Every row comes from one small tree of marks. Brackets hold a mark, then the marks that hang from it, in alphabetical order. Every link used is in the known rows. Which tree was each row made from?
Known rows
[L B [N G X]]: [  19  141  -28   -9  -84    2  -29  -30  -55  -39 -148   -5   -6   13
   60   77   31 -139  131   -2  -69  -92    9   30  -44    5 -161  -11
  -33  -95   -3  -71   46   32   56 -105  101  -90   24  -24 -121   18
  -34   73   83 -192  113  -24    3   35 -121  -99  -36  -32  110   84
  -74  -54 -178  -57  -99  -37  140   52]
[X C [H [B [L M]] N]]: [  40 -138  -29  -47  -12  -38  -39   44 -174 -444 -220  -67    0    1
   19  -55  282   20    1   -2   -3   63  107  235  -48  196   95   11
   -1  -58  110 -213  -68   88    1   36   36   26  -93  -17   57  -46
  -30   39   22 -173  -40   59  -48   19   -8  -53   87  105   34   -8
 -262  -47   52  -89   10   90  169   39]
[H [N C X]]: [  52   36   37  -81  -53  -75   25   80  -25 -268 -188  -67  -74   31
   22  -65   79 -127   24  -78 -154  -21   54   39  -66  192  -41   -1
   28  -91   67  -74   23  107  -23  -50  -57  -86    3  -17  -25  -57
  -19  103   92 -145   17   53  -80  -41 -192 -142   64   12  138  -77
 -130  -32  -78   -4   44    4  159   39]
[E [L B] [W N]]: [-209   53  -69  -65  -47   16  -77  118  -61   81  102 -106  -38   76
   24  181   53   48  115  -60  -50  -12   62  157 -101 -165 -133   27
  -24   -7 -135  -69  -26  -23  145  -28   43  -54   19  -40  -81  -56
  -22   27  165 -113   31  142   38   60   50    1   48 -105  104   38
  204  -93   -1  -45  -73  -45  113   -1]
[L [M B X] [N C]]: [-127  142  -47  -46 -139  -12  -51  -10  -80  140   83  -77   72    2
   45  -48  -31  -95   49   49  -91  -77   -4  -37  -25   98  -52   13
   17   -6   -9  -80    4   -5   54  -49  347  -93  -24  -14  -88   30
  -34   55  107 -111   30 -109  -40   96 -110  -92   25   -8  137   14
 -272  -88 -106   80  -30   45  116  -77]
[N C [E L]]: [-101   57  -96  -89  -39  -32  -21  113  -14  113   23 -156 -102  130
   39   18   95  -39  103  -39  -44  -14   36  106  -98   83   14    7
   20  -27  -21 -127  -48    6   23   27 -131  -72   59  -51  -48  -61
    8   84  110 -124    5   77  -39  104   62  -90  195  -55  117  -24
  106  -37    0  103   51  -48  132  -14]
[J [K W X]]: [ -60  -97   10  -71   49  -40  -80  -63   25  299   -6    2   17  -21
   77 -137    2  -69  -42   33   17   -4  -30  -21  -34  -18 -114   47
   95   -5  -58    4   38  177   68  -80  -32  -21  -19  -28   -6  -42
   -1   80  174 -128  -58  143    9  -74   15   87   96  -86  -11  -83
  145  -17  -28 -131   81   45   13   94]
[J [L B M W]]: [ -99   94  -70    1   -2   33 -116   14 -103  191  124  -47  -10   36
   18  109   86  -28  136   -4  -11   30  -70  -26  -68 -189  -40   -6
  -24   55    5 -113    2  -52  151  -70  211   36   11   -3  -82   33
  -30   26  178  -43   48   27   44    1   92   35   22  -88   22  -47
  139  -95 -146   95  -59  -16  112  -14]
[X C [H [B [G [N E]]]]]: [  51  -76  -65  -57 -121   32  -14   92   -5 -458 -193 -170  -74   35
   43  -44  348   41   90   63   28   85   71  144  -26  297   92    6
   -1 -224   62 -164  -42   88  -13   40 -242  -71   39  -72    1  -99
   -7   94  -39 -286  -52   87  -96   56    9 -193  195  199  145   22
 -278  -18    1   21   59   54  189   14]
[B [C [X [H [N E]]]] G L]: [ -24  -10   11  -85  -26   37   42   23  -20 -162 -195 -212  -64   23
   13 -116   90  -33  154  -26 -163  -32   76   88  -12  269   77   47
  -37 -286  137 -215   43  -79  -45  -11 -122 -119  -90    1   31  -63
  -30   64   59 -108   -4   58 -134    0 -121  -41  158  140  -41  -48
 -446  -93   36   68  -39   90  225 -119]
[H [B [C X] G [L W]]]: [-137   93  -49  -21   22   -8  -53   61  -90  -15 -147 -278  -30  -27
   49   36  174  -50   90  -72  -49 -182   93 -104  -27  216   40   48
  -27 -202  131 -167  154 -107  -47  -81   59   -2  -74   22   26  -26
  -24   32   74  -75  -37   30 -106   45 -167   29  -10  106  -80  -86
 -195  -87  127  -18  -28   72  167  -49]
[B [L [M [X H]] N]]: [ -99   12  -33  -99  -67   -2  -84 -108 -140  269   35  -38   57  -17
   72  -67   11 -103  102   52  -42  -69  -16  152   -9  -27  -26   13
    6  -88   32 -189   26   15  -29  -33  342    1  -59   -5  -41   35
  -12   24   96 -115   28  -27  -35  131  -80    6   77   -9  -55   53
 -288  -91 -106  -35  -81   58  100  -64]
[B G [L [M J X]]]: [ -48  -29  -40   -5  -65  -23  -93 -169 -107  236   46  -71   36  -36
   60 -118  135  -96  172   11   17  -65 -108   35  -56  -48   16   23
   59 -166   73 -145   49   20  -35  -34  235   67    8    4   18   24
  -29  -21  132 -103   88 -110 -148  162   93  141   88  -44  -58   14
 -129  -86 -241   27 -109  141  113 -102]
[K [W [N C [E L]]] [X H]]: [ -98  -43   -3 -152  -51  -35   -4   61   -1 -164   75 -134  -40   89
   26  -24   84   13   84    6  -76   51  109  207  -31   95  -93   65
   26  -44 -128 -127  -31  125   92    6 -117  -70   -6 -104  -42  -98
   -4  138  101 -236  -82  180   -8   60   14  -56  345    6  123  -51
  187  -85  153  -59  130  -20   72   -5]
[K [W C [N E]] X]: [ -17 -121   48  -97  -43  -32  -13 -142   -1 -242   61 -100   -5   50
   42  -19  -81    9   45   37 -149  -49   96  175  -16  149  -75   46
   63 -114 -101  -59  110   96   42  -32  -22  -81   -1  -65 -107  -67
   13  110   89 -248   14  124   -4    8  -65  113  256  -29  128  -33
  151  -93  191  -33  108  -69   28   80]
[G [N E X]]: [  70  -13  -25  -93  -72  -13    0  -40   22   60  -61  -87 -119   30
   41  -58   84 -114  144   14 -127  -33  -81   28  -61  143   28  -36
   12 -166   39 -109   64   96    6  -22 -105  -93  112  -22  -79  -18
   33  107   75 -219   58   34  -86    4  -62 -140  174  -10  166    8
  -98  -25 -194   91   -1  -71  165   75]
[C [H [B L]] X]: [ -18 -168  -26  -46   65  -65  -55   57 -126  -74 -163 -149    9  -20
   67   39    7  -47  107  -63  -95 -128  151  119  -49  201   50   25
   15  -50  103 -174   17  -20  -27  -55  -23  -15  -28  -46   -4    8
  -38   20   26  -28  -37   65  -46  -79  -72   54   97   28  -32   -8
 -193    1   80  -69  -30   61  184   16]
[X C [H [B L] [N E]]]: [  11 -152  -73  -99  -18  -12    0   27 -149 -407 -293 -139  -52    8
   30  -80  253   17   17    4  -19   26  159  238  -62  361  118   17
  -10 -134  108 -237  -43   76  -63   67 -192  -22  -85  -36   28  -99
    7   75    4 -207  -27   91  -62   16  -25  -90  150  115   65    5
 -249  -37  144  -51   45   40  154   -1]
[W [K [X [C [H B]]]] [N G]]: [ 112 -140    5  -21  -24 -137  -20  -25 -123 -484 -245 -125   38   -1
   80   62  124  -49  -16  -62  -96  -33  242  223  -54  197 -110   68
   19  -90   24  -76  -15   93   30  -49 -124  -46   48  -93  -21  -84
  -44  101  -40 -150  -39  158   42  -39 -139   23  123   68  101   45
   94  -25  144 -203   63   56  107  197]
[B [L [M [J C H]] W]]: [-125  -66  -67  -30    9  -77 -108  -55 -121  456  117 -116   14  -40
   33 -129  -33  -67  -35   81  -58  -75 -123  133 -111  -38  -14    3
  -12    5   37 -117   26    9  -14 -103  237    8   23  -14   56   47
   -6   14  173   -8  -84  -34  -11  142   77  126   90 -179  -20  -18
 -172 -114  -66  -48 -119  141   69  -92]
[J [C [H [B G]]] [K W]]: [ -89 -144  -16    3  -29  -14  -76  101   41  -92 -202 -112   33  -58
   60  -32  231    8  -49   21   19    6  100  140  -64  217  -87   48
   50  -64  -15   38   -4   73   49  -75 -178  -19   15  -79   96  -44
  -60   22   85 -139 -172  110  -60  -20  101    2   -4   15   43  -70
 -242    1    4  -99   36  187   70   30]
[J [C X] [H [B G] N]]: [-123 -144    9    8  -74  -18  -42   96  -28 -372 -270 -150    3   -4
   22  -86   95  -34  -77   40 -103   42   60  183  -51  286  -43   49
  -23 -115   75  -87   27  -23  -47 -103  -73 -172  -36    1   60  -45
  -70   22   60 -108 -184    6  -91  -63  -15  -42   16  113   12  -21
 -527  -41   82 -123  -32  236  178  -50]
[C [H [B [L [M J]]] N] X]: [  96 -231  -13  -31    4 -111  -37    3 -159 -242 -149 -127   31  -22
   19  -49  115  -51  125  -86  -81  -25   62  203  -73  104   56   29
    5  -27  119 -145  -13   12   47  -64   76    2  -77  -57   71   19
  -53  -10   31  -22  -37    5  -96  -83  -32  150  154   33 -104  -30
 -289  -14  -60   10 -116  142  207  -35]
[C [X [H [B G [L N W]]]]]: [-111   34  -49  -87  -57   28  -69   50 -152 -110 -129 -218   -7  -19
   66   60  150  -38  158  -21  -28  -94  125   62   -5  120  -46   35
  -51 -127   67 -200  130  -66  -49  -77   89  -10 -144  -65  -56  -41
  -18   52   29  -99  -42   46  -49   49 -167  -26   48  155 -127  -62
 -320  -76  157 -164  -93  104  153  -80]
[W [C [H B] X] [N G]]: [ 119 -140   65  -42  -86 -131    8   26  -81 -601 -202 -133    7   34
   58  149   11  -13  132 -118 -152  -90  300  299  -21  179  -86   49
   16  -47   38  -67   58  -22   60 -105  -73  -80   37  -94  -70  -65
  -82   47  -66 -131  -14  129   -6  -66 -282   88  128   76   57   65
 -180  -13  126  -96   18  -23  158  134]
[B [C X] L]: [ -85   23    0  -60   85  -27  -32   18  -70  212  -64 -167   -2    9
   59  -75  -59  -89   46  -45 -118 -147   66  -64  -26  144   61   28
   23 -146   93 -163   51  -54  -51  -77  103  -61  -11   54  -12    9
  -17   35  106  -36   19   55  -58    0 -142   31   44  -17  -12  -24
 -128  -71    0   42  -18   15  161  -17]
[C [X [H [N [E J L] G]]]]: [  61   13  -77  -96  -71  -52    9  103  -31 -196 -116  -76 -153  154
   64  -16  136  -38  236  -81  -62  126   -8  284  -95  -51   20   39
  -35  -19   32 -183  -68  -16  102  -30 -254 -108   26  -66   -6 -132
  -34  112   40  -76    5  161  -20   72  -89  -67  290   27  -17   27
 -165   -9 -123  -46  -43   48  196   21]
[G [N [X C H]]]: [ 102  -58   28 -120  -64  -27   -3   90   -3 -244  -89  -46  -59    2
   67  -81  144  -46   72   51  -70   52   12   84  -15  181   44  -23
   28 -121   64 -139  -76  182   26  -40  -52  -63   84  -26  -60  -61
  -13  121   18 -208   -2  135  -21    5 -165 -255  165   63  211   -8
 -243  -17 -183  -62   46   14  175   71]
[G [N C E [X H]]]: [  99   35   -2 -148 -102  -42   50  103   29 -150  -64 -105 -124   41
   28  -82   96 -115  148    8 -136   -4   10   91  -38  235   22  -18
   10 -157   33 -137  -12  134  -33   -3 -144 -121   84  -76  -48  -60
   14  151   28 -217   -9   91  -86   21 -187 -254  261   30  225  -13
 -180  -29 -128   85   51  -70  195   10]
[K [W C [N E G [X H]]]]: [ 123  -16   65 -114 -120  -47   66  -71  -16 -485 -125  -22  -70    0
   40   33  126   -8  206  -15 -141  -35  186  278  -21  159 -117   20
   26 -121  -59  -93   74  119   52  -42 -167  -31   78 -101 -115  -95
  -29  135   11 -312   72  156  -52   72 -173  -59  259  -36  231   26
 -111  -76   34 -105   50  -77   69   90]
[B [G [N [X C]]] [L M]]: [  67   24   45  -22  -48   16  -32  -29  -50 -157  -48  -83  -47   10
   40  -61  187  -80  153   27 -139  -12 -116  -10  -41  188   78  -37
   -3 -194  108 -185   62   70    6   11   96   10   38  -35   -2   12
  -11   55   76 -228   71  -31 -109  104    4 -170   76   79  163  -25
 -192  -71 -227  -18  -28   29  213   77]
[E [L M [N C]] [W [K X]]]: [-202  195  -73 -103  -35  -62  -62  134  -72  136  246 -163   -3  118
   58   89  -25  -93   36  -45 -113  -60  -37   95  -90 -173 -164   34
  -23   46 -156  -75  -22    8   14  -21  234  -87  -40  -86  -41  -35
   15   96  124  -13  -56  159   41  137  -38  -79  134 -104   49  -79
  244  -89   41 -106  -59   15  102    0]
[B [L [W C]]]: [ -65   13  -31  -74    9  -37  -63  -64 -118  110   43 -140  -61   26
   61   63  -53  -27   74  -46 -128 -173   54   94  -58   57   17  -12
   19  -72   52 -159  123  -12  -29  -43  113   22  -22  -10  -90  -37
   16   58  111  -45   69   80    7   68 -180   76   58  -59  -18  -51
   33  -81   87  -57    2  -60   76   26]
[X [H B N]]: [  32 -139  -50  -49  -57  -38  -36   64  -85 -395 -258  -60  -39    6
   25  -23  247    9    1  -43   21   66  139  217  -40   98   -7   22
   22  -84   59 -107  -47  109    2  -33 -114  -50  -38   17    7  -75
  -34   60   22 -152  -53  107  -57  -75  -89  -34   72  101  -29   -1
 -206   -7   38  -72   21   91  142   30]
[C [H N] X]: [  63 -156   42  -73   -8  -61  -12   71  -18 -166 -172 -108  -26   22
   43  -17  -42  -28   70  -58 -188    5   75  143  -46   67   -5   21
    4  -38   93 -103  -27   -1   83  -94  -91 -115  -11  -58  -33  -26
  -51   58   61  -12  -36  100  -25 -162 -114   23  146   49  -23  -63
 -353    2  -47  -13  -26   93  184    7]
[M [B G] [J H] L X]: [-182  -85  -98   42 -160   19  -86 -147  -75  224  149  -32   86  -68
   45 -189   41   11   98   63   -1  -33  -53    4  -23  129  -31   27
   50  -64   45  -65  -10   20   -1 -103  146   -7   37   47  -41    8
  -82  -21  128  -21   22  -89 -106   47    2   22  -24  -63    9   34
 -308  -76 -260   -3  -99  300  102 -190]
[N G [X [C [H B]]]]: [ 121  -68  -14  -21  -30 -114   -4  100  -46 -472 -290  -73  -19  -30
   86   66  213  -49   77  -39  -27  -76  159  137  -60  255  -17    7
    9  -42  117 -101  -61  111   33  -64 -171   -1   86  -71   -2  -43
  -62   82  -45 -189   -9  104  -27   16 -119 -140   72   41  184   31
 -210   24  -62 -141   46   34  161  128]
[H [B G] [N C]]: [  -6   20  -22    6  -92  -30  -17  113  -47 -530 -293 -152  -50   46
    8  -12  284  -36  -11  -97  -41   17  128   72  -61  235  -28   28
   19 -158   66  -76   43   42  -51  -16 -144  -70  -47  -28   49  -84
  -41   55   42 -186  -44   22 -136  -22  -85  -77    3  159   23  -51
 -138  -26   68   -4   59   84  169   11]
[J [H [B [L W]] C]]: [-160  -51  -97  -13   36  -51  -90   78 -153   82 -193 -135  -27  -43
   37  -35  122  -47  -99  -22  -33 -153   91   58 -103  278   29   29
  -35    7   93 -164   72    6  -70  -71   24    5  -58    9   70  -37
   -7   45   85  -76 -125   77  -20   63 -141  -14   26  -25    6  -49
 -155  -53  173  -61   36   69   71  -37]
[X C [H [B L]]]: [ -28 -125  -64  -65   31  -26  -58   69 -159 -253 -182  -96    5  -16
   70  -36  200   16    7   14   54  -23  177  156  -40  246   89   16
   37  -81   83 -209  -73   99  -76   16  -43   35  -35   -8    4  -63
  -17   51   10 -158  -24  107  -22   50  -35  -75   77   59   70   19
 -115  -31  111 -132   45   59  132   26]
[K W [X H]]: [ -34 -108    2  -75   30  -15  -65  -14    7  -60   16  -21   11  -14
   67  -80   37    8   13   72  -10   15   11   82    1  -48  -64   37
   65  -52  -50 -109  -45  186   43  -73  -19  -32   -2  -25  -44  -35
  -17  113  101 -156  -60  156   -3  -37   24    8  215  -16   20  -61
   33  -42   20 -169   78   83   54   12]
[W [C H X] [N [E L] G]]: [  50  -94   31 -103 -104  -89   32   14  -20 -284  -21 -168  -70  128
   53  164  -55    9  260  -98 -212  -51  189  361  -54   88  -64   37
  -20  -23   -6 -122   14  -87  152  -48 -155 -113   77 -124 -116  -79
  -57   65   -1 -107   31  152   18   32 -140   50  280    5   83   56
 -107  -38   41   -2   -6  -76  164   74]

Which tree is each row?
[  39  -43   84  -43  -52  -73  -23 -154  -26 -381  -34  -49   10   36
   55   24  -21  -15   20  -32 -135  -63  118  171   -5    5 -164   43
   55  -78  -90  -58  116  125   68  -96    7  -48   34  -55  -87  -65
  -29  104   63 -247   27  139    3    7 -145  110  152   -1   63   21
  207  -77   84 -189  108  -58   22  158]	[K [W C [N G]] X]
[ -31  -62  -30 -103  -25  -31  -20   18 -228 -284 -104 -137   37   13
   84   57   -4  -76  102  -49 -118 -119  262  249  -10  253  -24   35
   19 -116   -3 -171   56  -28 -129  -36  154  -65 -103  -29 -115  -61
  -14   57  -30  -25    8  130    3   -2 -303  -15   90   40  -19   -2
 -190  -50  220 -130  -83   54  143    1]	[W [C [X [H [B [L N]]]]] K]
[ -55   54  -50  -86    4  -60  -97   51  -55  252  149  -31  -62   96
   99  -10  -59  -77   93 -104    1   22   15   66  -92  -17  -26   30
   72   71   -4   19   75  -10   44  -86   20   42    8    0  -15 -119
  -12   53  140   50   32  235   90   58 -268   61   12 -124  -42  -70
  214  -35  -62   30   42  -42   44   91]	[E [J K [L [W C]]]]
[ -93  -57  -60  -38  -11  -54  -90  -57 -177  -42 -106  -84   49  -38
   77  -50  200  -66   12   36   42  -78   36   79  -50  205   96   21
   39  -66  100 -207    4   49  -45   18  223   67  -19    4   19    0
  -13    9   66 -173   -5  -39  -69  119   21    2   47   10   84   28
 -167  -53  -21  -44   22   56  110   26]	[H [B [L [M [X C]]]]]
[ -31  180  -26  -50  -27  -42  -29  -25 -131   45 -153 -129  -17   58
   57  -20   13 -145   22  -93 -115 -145   96   35  -63   69  -95   -8
  -17  -82   13 -161   98   -1  -97  -49   53  -41  -13  -60  -26   -9
   -2   73   66 -149   61   13  -43  108 -159  -63  -12   14   -7   63
   43  -63  -16  -74   -3  -71  108   43]	[B [L [N C G]]]
[ -34   82  -24  -23 -147   70    4   44  -13 -177   31 -190  -60  104
   -2  -35   83  -57  183   -4 -168   17  -38  -43  -13  228   34   -8
  -33 -154   27 -160   54  -73    0  -27  -39 -144   15 -115  -99  -16
  -23   68   80 -138   -6  -36 -100  -63  -50 -150  121   89  135  -48
 -131  -61 -183  181  -39   37  247  -70]	[M [L [B [G [N [C X] E]]]]]
[   3   54   74  -92  -35  -58    9   55  -34 -224 -108  -60  -21  -15
   30  -35  108  -77   41  -59 -139  -40  144   10  -51  184 -115   23
   62  -77  -65  -34   85  133   21  -66  -30  -11   51  -74  -57  -46
  -18  112  115 -253   16   92  -72   11 -125  -91  118  -53  241  -77
   44  -73   33  -40   89  -29   69   73]	[K [W [N C X]]]
[-102   42 -113  -59 -135   82  -28   85  -12  -95  -57 -153 -135   80
   -4  123  261   67  226    6  -46   79  -35  202  -71  -15  -35   21
  -89 -137   24 -173  -31  -50  185   12 -146  -79  -63  -61  -60  -93
  -25   76  135 -122    7   60  -22   47   66  -76  173   78  -12  -54
 -192  -85  -28   37  -76   68  176 -127]	[X [H [N [E [L [B G] W]]]]]
[  11 -107   20  -43    3  -44  -34   44   14 -195   -3  -63    5    6
   65   55  -17   59   47  -11 -139  -90  118  183  -36   94  -20    6
   63  -43  -31  -51  -14   69   77  -69  -46  -18   54  -70  -51  -20
  -42   66   62  -94   -4  162   -6  -29  -76   35  162  -62   92  -51
 -119  -18   41  -17   66   24   67   25]	[K [W [C H]]]
[ -53  105  -59 -100  -67  -16  -13   50  -30   84  -50 -160  -35   87
   47  -48  -18  -97   27    2  -88  -63   73   39  -65  150  -43    3
    8  -90  -28  -80   41   -6  -61  -20  -23 -119   -2  -79  -74  -29
   25   99   75 -169   17   25  -30   81  -77  -83  122   -8  105   -9
  -66  -56   60  114   17  -60  105  -24]	[L [N C E]]
[ -17  -44   82 -118  -77   -7  -15  -20 -115 -253    2 -184  -40   20
   45   76  -32   13  224  -51 -192  -77  183  190    5  115  -41   44
   -2 -154   50 -177  151  -72    3  -65   71  -23  -81  -79 -119  -93
  -38   62   54  -84   35  111  -15   41 -274   72  157   86  -18  -71
 -220 -124  179 -137  -41   23  141  -25]	[B G [L [W [C [X H]] N]]]
[-110  127  -32 -108  -28  -36  -66  139  -69   77   46 -195    6   58
   55   73  -47  -71   41  -96 -129  -65  114   15  -56   47  -97    6
  -32   45    5  -81   34  -55   38 -107   64  -15  -14  -88  -40  -14
  -24   76   81   -3  -40  150   50    9 -199  -93   35   19  -27  -77
   -7  -57    9   55   38  -26   90  -47]	[J [L [N [C H]] W]]
[  39    3   -4  -57  -66  -91   15  118  -68 -483 -283  -92  -61   11
   18  -23  209 -117   -1 -100  -76  -33  125   70  -67  299  -31   12
   27  -89   76  -71   32  119  -52  -39  -80  -63  -23   -6   14  -67
  -24   86   41 -187  -29   46 -105  -51 -205 -146   27   65  127  -59
 -125  -11   14  -24   61   17  169   62]	[H B [N C X]]
[-149   52  -55  -69  -48  -44  -67  120  -19  -23  256  -94  -57  116
   46  163   29   59  135  -42  -57  -46  -20  219  -87 -207  -33   -5
   12   71  -89  -83  -49  -11   92  -13  137  -17   36  -32  -58  -43
  -20   27  110  -48   12  169   13  151   23    6  132 -137   83  -31
   76  -64  -38  -42  -45  -35  114   16]	[E [L M] [W C]]
[  55  -67  -34 -112  -45  -20    8   22    4  -16  -65  -34  -85    4
   55  -46   69  -62  189   49  -44   -8   35  131  -45  113    5    0
   32 -109   47 -117  -42   99  -14  -19 -135  -58   59  -26  -93  -46
   -3  109   59 -169   46   84  -47   37  -34 -106  220  -57  163  -18
 -192  -37  -69   -1  -17    7  145   -3]	[N E [X H]]
[  92  -72  -50  -53    2  -85   20    9 -100 -323 -294 -130  -54  -29
   74   35  179  -75  149  -34  -80 -146  146  163  -85  393   56   -1
  -25 -104  142 -206    3   57  -41   13 -231   20   45  -97   14  -36
  -20   82  -35 -210   35   57  -64   74  -57 -120  136   22  180   54
 -188   -6    9  -95   23  -28  174   88]	[N E G [X [C [H [B L]]]]]
[ -92 -143  -42   27   -5   -7  -82   39  -66 -198 -178 -196   14  -13
   50   34  119  -15   17   -5  -78  -92   99  180  -68  257   23   16
    2 -158   90 -129    8  -24  -80  -33  -58  -27    4  -25   64    1
  -47    0   39  -98  -82    4  -79   51   73   -3  -20   73   -2    8
 -211  -43   42  -91  -24  148  163   -9]	[J [C [H [B G L]]]]
[-110  156  -79  -36  -26   44  -79  -82 -166  280  -65 -188  -33   -3
   69   50  100  -92   95  -55 -132 -134   32  -12  -76    7  -94    5
  -32 -185   13 -139  182  -83  -71  -40  109   17  -57  -45  -86  -23
   27   63  130  -38   86   25  -30  105  -85   10  -33    4  -94  -73
  -15 -108   65  -88 -121   75   78  -17]	[B G [L N [W K]]]
[-183   38  -65  -96  -35  -33  -59  131  -14  -29  183 -127  -73  108
   66  154   -2   57   97  -66  -59  -81   47  196  -86 -115  -48    1
   22   26  -90  -85  -35    6   42  -27   15  -39   40  -17  -77  -84
  -10   44  100  -43   14  220   16  117  -57  -29  102 -112   67  -21
  113  -48   13  -87   -8  -45   95    3]	[E L [W C]]
[ -72   61  -85 -116 -159  -52  -24   50  -85 -114  -60 -123   24   21
   49  -41  163 -103   78   55   30  -33   92  176  -22  196  -22   41
    2  -81    3 -128   -9   26  -50    3  162  -74  -45  -79  -16  -24
   -7   75    9 -216  -74  -22  -75  138 -114  -94  183   51  100   32
 -333  -58   46   94    7   18  122  -84]	[L [M [X [H B]]] [N C E]]
[  91  -33   90  -64  -84  -85    7  -60  -71 -346 -104  -89  -23   68
   59   65  -60  -49  127  -85 -166  -52  192  187  -20   28  -99   31
   36  -59    0  -83   95  -17   40 -105    1  -96   54  -56 -140  -73
  -51   67   20 -147   66  101   -2  -14 -239   87  124   13   78   46
  -60  -57   31  -94    4  -62  120  132]	[W [C X] [N G]]
[ -31 -107  -24  -24  -41   24    3   41 -108 -490 -376 -216  -63   31
    8  -65  242  -59   66  -66 -109  -28  111   72  -77  431  102   46
  -38 -150  140 -219   80  -61  -87   -1 -178  -94 -130  -33   39  -92
  -18   46   18 -169  -61   13 -150   -5  -45  -45  124  177   20  -96
 -325  -42  100   33    0   98  192  -61]	[H [B G L] [C X] [N E]]
